What each symbol does to the objects:
bo: HT->FT, FT->JN, MH->TN, PQ->GQ, BG->RP, QF->PB, PG->MF, RG->FZ, LL->QF, SR->FT, FC->RZ, MC->FC, TN->MB, RZ->ZG, BF->MD, TQ->LL, ZG->CR, GH->MH, PF->ZN, QL->CP, BR->PR, SJ->LL, BL->PB, RH->JM, MN->MD, MT->SR, ZR->BR, FD->HT, CR->LL, QS->MR, NC->RH, LZ->BR, GQ->RG, MB->LP, HC->NC, LG->QS, RP->GG, JD->PF, MD->JG, CJ->BL, JG->MT, PB->PG, DQ->GH, SD->ZS, PR->LZ, FZ->BL, JN->ZN, TT->CZ, TH->HC, LP->ZQ, CZ->TQ, ZS->QL, MR->CZ, ZN->BF, MF->SJ, GG->HC, MQ->FB, DC->ZR, CP->JG, SZ->PQ, JM->LZ, HP->JD, FB->MC, ZQ->TH
ri: HT->ZN, FT->BF, MH->TN, PQ->PR, BG->RH, QF->FD, PG->FZ, RG->SZ, LL->PG, SR->TT, FC->ZQ, MC->MR, TN->TN, RZ->TH, BF->JD, TQ->MD, ZG->HC, GH->MT, PF->QF, QL->TQ, BR->ZG, SJ->FT, BL->GQ, RH->MT, MN->PF, MT->QL, ZR->LL, FD->PF, CR->ZR, QS->FB, NC->MQ, LZ->ZQ, GQ->CR, MB->GH, HC->LP, LG->MH, RP->RH, JD->LL, MD->JN, CJ->HT, JG->ZS, PB->RG, DQ->MC, SD->TT, PR->GG, FZ->PQ, JN->FD, TT->CJ, TH->GG, LP->BG, CZ->CP, ZS->CZ, MR->MB, ZN->HP, MF->BL, GG->LZ, MQ->RH, DC->FC, CP->SD, SZ->LL, JM->ZG, HP->PR, FB->QS, ZQ->RP
le: HT->CJ, FT->CZ, MH->CZ, PQ->FZ, BG->LP, QF->PF, PG->LL, RG->PB, LL->FD, SR->JN, FC->DC, MC->JM, TN->QS, RZ->ZR, BF->FT, TQ->HT, ZG->BR, GH->MB, PF->FD, QL->MT, BR->SZ, SJ->HP, BL->MF, RH->BG, MN->CZ, MT->JM, ZR->CR, FD->JN, CR->GQ, QS->JG, NC->LZ, LZ->GG, GQ->BL, MB->MR, HC->FB, LG->MQ, RP->MR, JD->BF, MD->PF, CJ->TT, JG->DQ, PB->SJ, DQ->TN, SD->FT, PR->PQ, FZ->PG, JN->JD, TT->SD, TH->RZ, LP->HC, CZ->ZS, ZS->JG, MR->TN, ZN->HT, MF->QF, GG->BG, MQ->NC, DC->PR, CP->SR, SZ->ZR, JM->RP, HP->ZN, FB->QL, ZQ->ZQ

The rows follow the links: the fewer symbols apart two objects are, the more alike their rows tend to be.

Named rows; a name shown again gets a slightly different row:
SZ [-20, -19, 9, 14, 0, 104, -54, -3, -10, -33, -80, -99, -53, 64, -80, -18, 58, 46, 9, -21, 35, 26, -37, 37, 14, 14, 5, -16, 84, 33, 1, -33, 5, 10, -66, 3, 56, 53, -49, 27, 35, 19, -9, -71, 77, -100, -37]
FT [50, 4, 26, -7, -6, -35, -109, -23, -35, -48, 10, 6, -20, -2, 91, 2, 86, -39, 15, -47, 23, 16, 68, -98, -51, -5, -36, 13, -6, 50, 44, 75, -47, -2, -3, -13, -75, 10, 92, -34, 8, -18, 81, 18, -61, 55, -4]
DQ [-29, 23, -16, -81, -9, -81, 109, 42, 6, 67, -31, 56, 41, -6, 21, 29, -2, 74, -25, 35, 3, -17, 78, -3, 87, -53, 29, -17, -67, -70, 37, 28, 19, -18, 17, -37, 59, -16, -67, 55, -27, -11, 13, -22, 17, 39, 83]
CR [-25, -16, -2, 19, -30, 97, -39, -1, -2, -35, -78, -80, -63, 70, -88, -19, 60, 48, 24, -22, 51, 32, -23, 43, 13, 1, 30, -17, 82, 23, 4, -35, 23, 33, -55, 14, 48, 45, -59, 45, 22, 1, -5, -62, 70, -92, -31]
TQ [-11, 23, 26, 13, -4, -58, -76, 9, -14, -58, 11, -2, -58, -30, 56, 61, 128, -70, -31, -18, 65, -30, -13, -74, -4, -44, 7, 18, -7, -8, 1, 58, -54, -23, -18, 24, -89, -15, 45, 4, 71, 4, 106, 21, 27, 25, 75]
FC [-20, 3, -67, -27, -64, 26, 31, -45, 57, 48, -9, 18, -96, 85, -48, -28, -10, 70, 1, -42, 20, 52, 57, 32, 62, 33, 71, 27, 20, 16, 5, -86, 73, 20, 43, -3, -5, -29, -77, 45, -22, -19, 44, 0, -59, -69, 1]
JM [-34, 12, -76, 51, -25, 23, 89, -37, 53, 14, 93, 62, -18, -38, -56, 14, -129, -52, -15, 42, 3, -9, -79, 61, 17, 35, 30, 6, -49, -14, -34, -98, 43, 31, 13, 62, 4, -64, -17, -17, -49, -3, -53, 47, -4, -1, 18]
BG [11, -13, -22, 32, 26, -1, 79, -28, 35, 33, 86, 47, 46, -43, -1, -21, -137, -46, -19, 35, -62, -11, -53, 56, -21, 44, -12, 18, -35, -3, -51, -56, 11, 8, 53, 10, -29, -45, 7, -41, -46, 2, -81, 66, -76, 28, -34]
LG [3, 39, -76, -7, -19, -23, 46, 30, -28, 5, -13, 56, 66, -57, -21, 32, -84, 15, 26, 31, -14, -37, 9, -23, 28, -28, -30, -44, -81, -57, 70, 6, 14, -12, -47, 7, 103, 6, 41, -30, -47, -9, -65, -64, 129, 34, 33]
BR [-11, 12, -90, 27, -61, 94, -42, -39, 13, -29, -27, -27, -96, 64, -96, -26, -20, 38, 30, -38, 46, 37, -13, 37, 41, 39, 29, -6, 47, 33, 22, -90, 50, 47, -36, 32, 50, 11, -24, 13, -14, -6, -3, -49, 52, -87, -34]
LL [-2, -16, 59, -10, 5, 21, -78, 25, -29, -2, -68, -118, -17, 44, -35, 7, 99, 13, 0, -37, 0, -35, -26, 30, -25, -14, -26, 15, 96, -4, -15, 11, -48, -57, -27, 10, -25, 26, -3, -17, 118, 49, 14, -47, 64, -70, -47]
RG [-7, -29, 114, 14, 71, 72, -25, 40, -16, -21, -64, -114, 38, 13, -27, -29, 55, 11, -10, 45, -19, 14, -56, 43, -30, -21, -26, -32, 89, 17, -60, 19, -30, -16, -45, -17, 35, 64, -44, 34, 43, 30, -45, -32, 34, -42, -53]

Each walk starts at a row. The symbols on each line, taken left to right, move it on to the next object.
Answer with the object's row; about right is enough.
[21, -26, 104, 0, 52, 8, -83, 31, -47, -9, -51, -103, 55, 30, 33, -25, 79, -4, 4, -19, -49, -15, -23, -7, -75, 2, -45, 17, 75, 20, -29, 68, -67, -50, 14, -14, -46, 56, 32, -28, 67, 38, -4, -23, 10, -18, -78]
ri le ri bo bo le bo le
[4, -17, -67, 41, 2, 46, 58, -58, 39, 28, 77, 45, 1, 6, -35, -46, -145, -27, 9, 7, -35, 17, -44, 67, -13, 73, 13, 16, -25, 28, -35, -88, 47, 31, 49, 19, -11, -41, -7, -34, -59, -13, -72, 63, -77, -19, -56]
ri le le bo bo ri
[12, -15, -93, 43, -22, 66, 35, -61, 40, 9, 64, 42, -28, 7, -53, -39, -144, -20, 16, -13, -11, 25, -53, 61, -8, 73, 18, 3, -14, 27, -9, -97, 50, 41, 17, 32, 18, -29, 13, -46, -65, -2, -68, 36, -31, -34, -55]
[-11, 45, -65, -36, -22, -46, 78, 41, -6, 31, -20, 61, 52, -54, -10, 42, -55, 27, 8, 42, 11, -39, 14, -5, 60, -48, -8, -36, -91, -72, 64, 19, 34, -3, -41, 5, 96, -15, 11, -2, -35, -12, -33, -55, 101, 52, 80]
ri ri le ri ri le le bo
[-44, 25, -8, 41, 8, -32, 67, 11, 27, -35, 65, 56, -26, -94, 10, 65, -1, -81, -58, 83, 63, -25, -60, 3, 40, -41, 28, -19, -61, -54, -27, -8, -13, 14, -33, 39, -21, -64, -20, 29, -2, -16, 25, 44, 28, 40, 128]
le bo bo ri ri
[-8, -14, -77, 43, -2, 32, 71, -45, 32, 33, 71, 69, 11, -16, -46, -11, -162, -32, 0, 11, -38, 6, -51, 65, 3, 66, 14, 21, -54, 6, -13, -87, 46, 30, 30, 26, 2, -50, -4, -40, -59, -2, -72, 46, -31, -15, -35]
[-3, -19, -22, 8, 18, -15, 88, -22, 34, 71, 76, 47, 41, -6, 1, -24, -129, -9, -21, 26, -76, 3, -17, 59, -7, 39, 13, 15, -26, -10, -55, -45, 20, 16, 76, 5, -18, -45, -30, -20, -49, 0, -68, 72, -109, 11, -39]
bo ri le le bo le ri ri bo
[-2, 22, -19, -77, -6, -64, 81, 69, -19, 55, -42, 57, 72, -7, 31, 13, -24, 75, 18, 22, -24, -19, 87, -29, 57, -45, 6, -27, -73, -63, 61, 54, 20, -8, 3, -36, 88, 6, -29, 17, -49, -22, -22, -44, 34, 48, 63]
bo bo bo bo ri ri
[1, 16, -48, 62, 24, 18, 63, -22, 15, 2, 96, 60, 39, -65, -23, 0, -142, -75, -16, 54, -28, -29, -89, 48, -21, 17, -12, -2, -58, -18, -36, -53, 7, 11, 0, 35, 6, -40, 42, -55, -51, 5, -84, 47, 16, 32, -13]
[8, -14, -72, 24, -36, 108, -57, -35, -2, -21, -25, -25, -52, 84, -66, -58, -38, 52, 53, -53, 3, 54, -3, 30, -2, 76, 18, -2, 52, 62, 23, -54, 58, 46, -16, 6, 48, 34, -13, -5, -45, -3, -31, -37, 9, -77, -89]
bo le bo bo bo bo bo ri
[-4, -13, -47, 3, -19, 4, 68, -43, 50, 55, 58, 44, -17, 41, -23, -36, -80, 11, -11, 2, -43, 26, -2, 65, 21, 67, 48, 41, -7, 17, -42, -78, 41, 19, 92, 3, -33, -34, -53, 3, -39, -16, -19, 69, -137, -34, -35]
le bo bo le le
[-41, 35, -3, 43, -9, -28, 34, 1, 19, -64, 51, 35, -54, -91, -1, 68, 43, -85, -41, 61, 82, -11, -59, -20, 35, -54, 20, -6, -57, -27, -18, -6, -14, 18, -50, 26, -25, -34, -5, 41, 10, -29, 57, 22, 45, 46, 110]
[6, -11, -35, 24, 13, -1, 96, -23, 40, 61, 83, 54, 37, -27, -7, -22, -141, -27, -23, 35, -55, -3, -37, 69, -4, 40, 12, 21, -45, -12, -41, -66, 26, 8, 67, 6, -12, -56, -22, -27, -52, 2, -69, 70, -86, 11, -28]
bo le bo le le ri
[-5, 17, -26, -79, -10, -59, 91, 62, -13, 75, -44, 55, 74, 0, 24, 22, -37, 93, 8, 20, -28, -15, 90, -20, 55, -41, 2, -32, -70, -65, 56, 44, 20, -19, 21, -41, 87, 10, -32, 27, -47, -11, -20, -49, 18, 39, 47]
bo le bo bo ri bo ri le
[-36, 25, 6, 6, -3, -58, 38, 12, 30, -32, 29, 39, -43, -74, 14, 65, 66, -49, -51, 49, 84, -19, -10, -33, 48, -69, 38, -13, -51, -61, 0, 19, -13, 9, -37, 13, -20, -40, -20, 61, 14, -19, 79, 15, 52, 47, 130]
[-14, -42, 85, 17, 54, 101, -30, 16, -19, -37, -76, -109, 21, 28, -32, -34, 59, 44, 4, 39, 6, 46, -44, 28, -21, -9, -17, -43, 90, 33, -44, 10, -11, 20, -65, -20, 63, 78, -46, 47, 14, 2, -46, -52, 39, -52, -59]
bo le ri bo le bo le
[7, -12, 81, -18, 25, -42, -45, 31, -26, 28, -36, -83, 29, 23, 3, 23, 65, -24, -17, -36, -40, -73, -27, 16, -55, -14, -21, 49, 74, -19, -31, 33, -73, -73, 33, 10, -73, 3, 18, -57, 133, 71, 7, -1, 32, -27, -32]
bo bo bo le ri
[19, -3, 23, -7, -16, -60, -80, 4, -33, 18, -16, -42, -4, 23, 29, 24, 66, -34, 8, -83, -30, -61, 12, -21, -50, -2, -17, 65, 48, -12, 25, 41, -67, -77, 33, 15, -95, -10, 69, -83, 121, 61, 47, -4, 22, -9, -20]
[56, -4, -12, -21, -24, -44, -117, -20, -56, -6, -22, -3, 3, 30, 64, -17, 31, -3, 59, -93, -32, -13, 65, -64, -64, 28, -53, 43, 16, 33, 59, 49, -31, -41, 26, -15, -60, 14, 98, -69, 27, 25, 35, -3, -22, 11, -52]
le le bo bo bo
[-15, -48, 133, 10, 78, 34, -25, 38, -27, 4, -48, -115, 56, 3, -17, -16, 61, 4, -23, 28, -26, -8, -58, 50, -42, -16, -20, -8, 90, 4, -73, 30, -53, -30, -26, -25, 13, 59, -41, 25, 66, 42, -47, -28, 33, -30, -51]
bo bo ri ri ri
[39, 12, -19, -23, -35, -53, -97, -3, -43, 10, -26, -28, -9, 31, 33, 1, 51, -5, 33, -99, -19, -58, 26, -49, -48, 9, -33, 54, 31, 10, 46, 29, -39, -60, 29, 2, -71, 0, 94, -102, 91, 47, 49, -14, 19, -7, -44]
[-38, 28, 33, 10, 2, -34, -4, -9, 17, -64, 47, 28, -58, -64, 38, 59, 78, -60, -52, 61, 98, 9, -22, -38, 43, -55, 26, -29, -43, -20, -7, 25, -11, 17, -42, 11, -45, -24, -17, 77, -7, -47, 72, 22, 1, 58, 121]
le le bo le ri bo bo bo le
[-4, 19, -20, -82, 1, -72, 116, 47, 5, 86, -19, 64, 72, -4, 29, 15, -56, 75, -17, 43, -41, -12, 84, 0, 61, -31, 16, -15, -76, -64, 20, 30, 24, -17, 40, -22, 56, -9, -50, 35, -47, -22, -12, -13, -24, 41, 58]
bo bo ri ri ri le
[55, 9, -3, -10, -27, -63, -86, 3, -27, -17, -6, -15, -19, 15, 53, 15, 62, -34, 20, -85, -5, -50, 42, -59, -51, 10, -34, 52, 10, -1, 39, 47, -38, -55, 38, 0, -98, -10, 95, -83, 94, 31, 77, 20, -7, 15, -13]
[69, 2, -16, -15, -19, -21, -113, -15, -50, 6, -41, -23, 4, 53, 38, -26, 9, 24, 57, -102, -32, -19, 53, -48, -64, 45, -52, 31, 41, 28, 52, 41, -34, -30, 23, -11, -40, 30, 100, -92, 36, 26, 22, -20, 1, -7, -78]
bo bo bo le bo le
[-15, 32, 35, -4, -5, -56, -6, 10, 8, -50, 32, 46, -36, -55, 75, 41, 87, -32, -42, 38, 72, 17, 34, -72, 26, -65, 24, -23, -55, -9, 5, 62, -12, 21, -24, 1, -44, -10, -1, 68, -1, -48, 96, 35, -34, 64, 116]
le le ri bo bo le
[15, 12, 37, 22, 20, -27, -73, -32, -4, -80, 51, 27, -37, -57, 69, 19, 85, -90, -9, 18, 64, 28, 12, -85, -18, -15, -9, -12, -45, 40, -4, 53, -20, 25, -26, -10, -70, -3, 44, 36, -15, -52, 94, 54, -58, 74, 56]
[8, -46, 140, 2, 82, 28, -22, 31, -28, -1, -43, -95, 70, -10, 22, -22, 63, -3, -15, 21, -41, -17, -37, 29, -60, -13, -42, -3, 82, 16, -75, 49, -50, -41, -2, -32, -15, 56, -14, 2, 53, 45, -48, -9, 4, -7, -64]
le bo ri bo bo bo
[-12, -42, 129, 9, 79, 35, -28, 44, -33, -4, -58, -115, 61, 9, -1, -12, 57, 7, -14, 33, -36, -12, -61, 36, -48, -14, -35, -10, 77, 6, -73, 35, -55, -31, -22, -23, 7, 55, -37, 3, 61, 41, -43, -21, 23, -34, -58]
bo le bo ri ri
[14, 15, 12, -17, -24, -70, -71, 6, -37, 29, -12, -39, -5, 22, 26, 36, 56, -21, -4, -66, -30, -76, 5, -13, -42, 6, -24, 63, 38, -25, 15, 30, -55, -82, 44, 8, -94, -15, 60, -82, 121, 63, 52, 7, 22, -14, -12]
